Below is a small trained network, with its code and all its weights. Each question gives an input and a class and asks what happens when units are switched off, that is, made to give their printed mean instead of their output.

import numpy as np


def w(rows, s, z=0):
    codes = np.array(rows[::2]) - 128.0
    scale = np.full(codes.shape[1], s)
    scale[-1] = z or s
    return codes * scale


def f(y):
    return y / 2 * (1 + np.tanh(0.7978845608 * (y + 0.044715 * y**3)))


def log_softmax(a):
    a = a - a.max(-1, keepdims=True)
    return a - np.log(np.exp(a).sum(-1, keepdims=True))


def net(x, mask):
    res = np.array(x, float).reshape(1, 8) / 4 @ E
    y = f(res @ A[0][:, :-1].T + A[0][:, -1])
    res = res + np.where(mask, y, B[0][:, -1]) @ B[0][:, :-1]
    return log_softmax(res[-1] @ U[:, :-1].T + U[:, -1])


A, B = {}, {}
E = w([
[49,74,69,204,81,40,69,118],'x0',
[129,127,124,127,126,133,122,125],'x1',
[124,125,132,125,132,124,131,126],'x2',
[128,128,129,129,130,124,131,131],'x3',
[164,95,30,159,255,135,111,137],'x4',
[30,201,55,159,107,220,246,162],'x5',
[126,128,131,131,130,122,135,128],'x6',
[170,27,54,46,67,94,203,141],'x7',
],0.0097)
A[0] = w([
[167,96,196,112,107,70,86,122,78],'neuron 1',
[74,146,107,129,96,152,141,147,89],'neuron 2',
[148,113,63,163,196,130,140,139,2],'neuron 3',
[87,139,212,114,5,120,145,131,9],'neuron 4',
[180,149,187,85,126,210,173,136,51],'neuron 5',
[133,136,130,169,144,106,174,146,85],'neuron 6',
[102,103,126,149,115,111,92,125,43],'neuron 7',
[100,171,194,192,136,163,96,128,10],'neuron 8',
[147,76,91,74,63,110,194,128,17],'neuron 9',
[100,149,155,147,139,129,124,112,24],'neuron 10',
[68,151,91,152,104,182,192,131,109],'neuron 11',
[61,105,95,205,53,85,107,124,36],'neuron 12',
[100,141,120,127,110,142,167,109,76],'neuron 13',
[98,129,125,136,100,89,124,141,81],'neuron 14',
],0.02,0.0044)
B[0] = w([
[165,73,191,96,126,111,53,126,236],'neuron 1',
[139,88,174,106,127,135,89,123,195],'neuron 2',
[145,107,45,170,202,172,109,126,204],'neuron 3',
[162,88,8,190,243,178,88,133,254],'neuron 4',
[104,173,108,10,148,109,226,105,222],'neuron 5',
[161,124,122,136,131,125,106,127,144],'neuron 6',
[130,153,145,84,122,143,158,128,173],'neuron 7',
[74,145,152,226,8,112,163,156,224],'neuron 8',
[59,188,176,238,17,129,139,150,233],'neuron 9',
[102,171,133,165,94,144,98,134,159],'neuron 10',
[169,64,188,93,130,104,45,125,246],'neuron 11',
[122,184,132,22,141,120,232,111,254],'neuron 12',
[167,122,149,140,128,92,89,125,172],'neuron 13',
[111,142,103,85,140,112,158,114,169],'neuron 14',
],0.018,0.019)
U = w([
[176,78,254,69,110,22,64,108,157],'0',
[113,192,163,25,132,47,205,93,152],'1',
[136,125,71,171,184,109,114,129,189],'2',
[75,177,193,182,45,57,131,148,7],'3',
],0.0083,0.0017)

Each question gives the input, the list of numbers given to net, and the class t.
The units are the neurons (one row each of A and B). Each row of codes is followed by its name. A weight is (code - 128) times the scale printed after its matrix; where a second scale follows, it is the last column's (A, B and U).
mask holds one flag per neuron, in row order. A switched-off neuron (its flag False) gives its mean, the last column of its row in B, instead of its output. The means were averaged over made-up inputs and are rounded, as every weight is.
A unit's drop is (log p(t) with every unit on - log p(t) with that unit switched off) / (log p(t) with every unit on - log p(t) with every unit switched off).
The circuit of an input: a set's keep is (log p(t) with only the set's units on - log p(t) with every unit switched off) / (log p(t) with every unit on - log p(t) with every unit switched off). Starting from the 12 units with the biggest drops (on a tie, the unit counted first), units are removed one at a time, each time the one whose removal leaves the highest keep (on an exact tie, the one counted first), for as long as the keep stays at least 0.8.
units of the circuit, in order: the units of the circuit, biggest drop first
unit that matters most: the unit with the biggest drop
k most important neurons: the k neurons with the biggest drops, biggest first
drop when u is switched off: that unit's drop, to one decimal
input [-6,-2,6,-5,-1,6,6,6], class 0: 2 most important neurons => neuron 11; neuron 12
input [-5,-8,-2,-1,-3,6,-6,0], class 0: units of the circuit, in order => neuron 11
input [7,6,7,1,3,-6,3,7], class 1: 3 most important neurons => neuron 12; neuron 11; neuron 8
input [-6,3,8,-1,4,-1,-7,-3], class 1: 2 most important neurons => neuron 4; neuron 5
input [3,-3,-1,-7,-4,7,-3,7], class 0: 3 most important neurons => neuron 11; neuron 2; neuron 8
input [0,5,1,8,2,-5,-6,-7], class 3: 2 most important neurons => neuron 8; neuron 11
input [4,-8,-1,7,8,-7,6,2], class 2: 3 most important neurons => neuron 3; neuron 11; neuron 2
input [0,8,5,0,6,-7,-5,-8], class 3: 4 most important neurons => neuron 8; neuron 11; neuron 4; neuron 2
input [2,-1,-8,3,-6,8,-3,-8], class 0: 2 most important neurons => neuron 11; neuron 2
input [-3,-1,6,5,3,-2,1,-1], class 1: 4 most important neurons => neuron 4; neuron 11; neuron 1; neuron 9
input [2,-1,-1,-6,-3,-1,7,-1], class 2: 2 most important neurons => neuron 5; neuron 4
input [-6,-3,-3,0,-7,-2,1,2], class 2: 2 most important neurons => neuron 4; neuron 12
input [4,-7,4,1,-4,-5,-8,6], class 3: 3 most important neurons => neuron 9; neuron 11; neuron 2
input [8,6,-6,2,6,-1,4,-2], class 1: unit that matters most => neuron 12
input [8,-5,-5,-3,2,-7,-1,-7], class 1: 2 most important neurons => neuron 12; neuron 11
input [-5,-6,-5,-7,5,-2,-3,4], class 1: 3 most important neurons => neuron 4; neuron 5; neuron 8
input [6,-4,-2,5,6,6,5,1], class 0: 2 most important neurons => neuron 11; neuron 4
input [-7,5,-1,2,5,5,-5,8], class 3: drop when neuron 9 is switched off => 3.3
input [0,-1,-6,-8,8,-7,-3,1], class 2: drop when neuron 2 is switched off => 0.2
input [-3,2,6,6,5,0,0,4], class 2: unit that matters most => neuron 3
input [-1,-8,8,0,4,8,-3,8], class 0: drop when neuron 2 is switched off => 0.4
input [-3,-4,6,0,6,6,8,-5], class 0: drop when neuron 11 is switched off => 2.3
